Here is a tiny trained network, its code and every weight. The questions are about switching its units off for an input and a class, where a switched-off unit gives its printed mean instead of its output.

import numpy as np


def w(rows, s, z=0):
    codes = np.array(rows[::2]) - 128.0
    scale = np.full(codes.shape[1], s)
    scale[-1] = z or s
    return codes * scale


def f(y):
    return y / 2 * (1 + np.tanh(0.7978845608 * (y + 0.044715 * y**3)))


def log_softmax(a):
    a = a - a.max(-1, keepdims=True)
    return a - np.log(np.exp(a).sum(-1, keepdims=True))


def net(x, mask):
    res = np.array(x, float).reshape(1, 4) / 4 @ E
    y = f(res @ A[0][:, :-1].T + A[0][:, -1])
    res = res + np.where(mask, y, B[0][:, -1]) @ B[0][:, :-1]
    return log_softmax(res[-1] @ U[:, :-1].T + U[:, -1])


A, B = {}, {}
E = w([
[87,152,145,152,153,231,189,62,115,184],'x0',
[99,108,187,10,126,128,84,83,123,122],'x1',
[100,145,45,162,103,68,87,97,100,61],'x2',
[166,194,148,79,95,226,110,107,151,136],'x3',
],0.011)
A[0] = w([
[115,146,194,88,133,249,163,93,130,175,205],'n1',
[106,104,101,126,141,28,81,152,120,85,169],'n2',
[30,82,188,69,163,105,132,80,104,147,98],'n3',
[171,163,83,97,77,105,42,130,129,66,160],'n4',
[115,91,123,173,134,73,172,162,123,141,90],'n5',
[159,100,180,91,144,111,133,151,168,153,3],'n6',
[92,163,32,192,128,141,135,78,120,100,170],'n7',
[105,106,130,121,137,142,113,131,118,115,118],'n8',
],0.014,0.002)
B[0] = w([
[241,129,170,66,161,133,43,143,176,119,254],'n1',
[202,145,179,101,163,222,115,130,168,172,223],'n2',
[58,134,62,193,75,95,179,151,98,107,205],'n3',
[253,149,195,94,186,190,104,133,168,171,206],'n4',
[161,171,140,41,100,149,57,86,133,91,179],'n5',
[85,161,74,179,128,163,152,80,101,118,167],'n6',
[37,89,117,146,103,72,182,151,99,128,190],'n7',
[171,115,146,195,138,57,143,171,135,138,134],'n8',
],0.0076,0.02)
U = w([
[9,105,98,240,104,96,147,140,3,95,7],'0',
[229,118,222,67,182,162,34,129,158,136,249],'1',
],0.0076,0.0012)

Each question gives the input, the list of numbers given to net, and the class t.
The units are the neurons (one row each of A and B). Each row of codes is followed by its name. A weight is (code - 128) times the scale printed after its matrix; where a second scale follows, it is the last column's (A, B and U).
mask holds one flag per neuron, in row order. A switched-off neuron (its flag False) gives its mean, the last column of its row in B, instead of its output. The means were averaged over made-up inputs and are rounded, as every weight is.
A unit's drop is (log p(t) with every unit on - log p(t) with that unit switched off) / (log p(t) with every unit on - log p(t) with every unit switched off).
The circuit of an input: a set's keep is (log p(t) with only the set's units on - log p(t) with every unit switched off) / (log p(t) with every unit on - log p(t) with every unit switched off). Starting from all 8 units, units are removed one at a time, each time the one whose removal leaves the highest keep (on an exact tie, the one counted first), for as long as the keep stays at least 0.8.
circuit, biggest first: the units of the circuit, biggest drop first
most important unit: the unit with the biggest drop
k most important neurons: the k neurons with the biggest drops, biggest first
drop when u is switched off: that unit's drop, to one decimal
input [4,-3,7,-6], class 0: most important unit => n7
input [4,4,-2,-4], class 0: circuit, biggest first => [n3; n4]
input [3,4,8,-3], class 0: 2 most important neurons => [n1; n7]
input [-3,4,-7,-7], class 0: circuit, biggest first => [n1; n3]
input [4,6,5,1], class 0: circuit, biggest first => [n3; n2]
input [4,-2,5,-8], class 0: 2 most important neurons => [n7; n1]
input [3,-3,5,-5], class 0: 3 most important neurons => [n7; n1; n4]
input [1,-8,-3,1], class 0: 4 most important neurons => [n1; n4; n2; n7]
input [-2,7,-3,-4], class 0: drop when n3 is switched off => 0.1
input [3,1,7,1], class 0: drop when n7 is switched off => 0.2
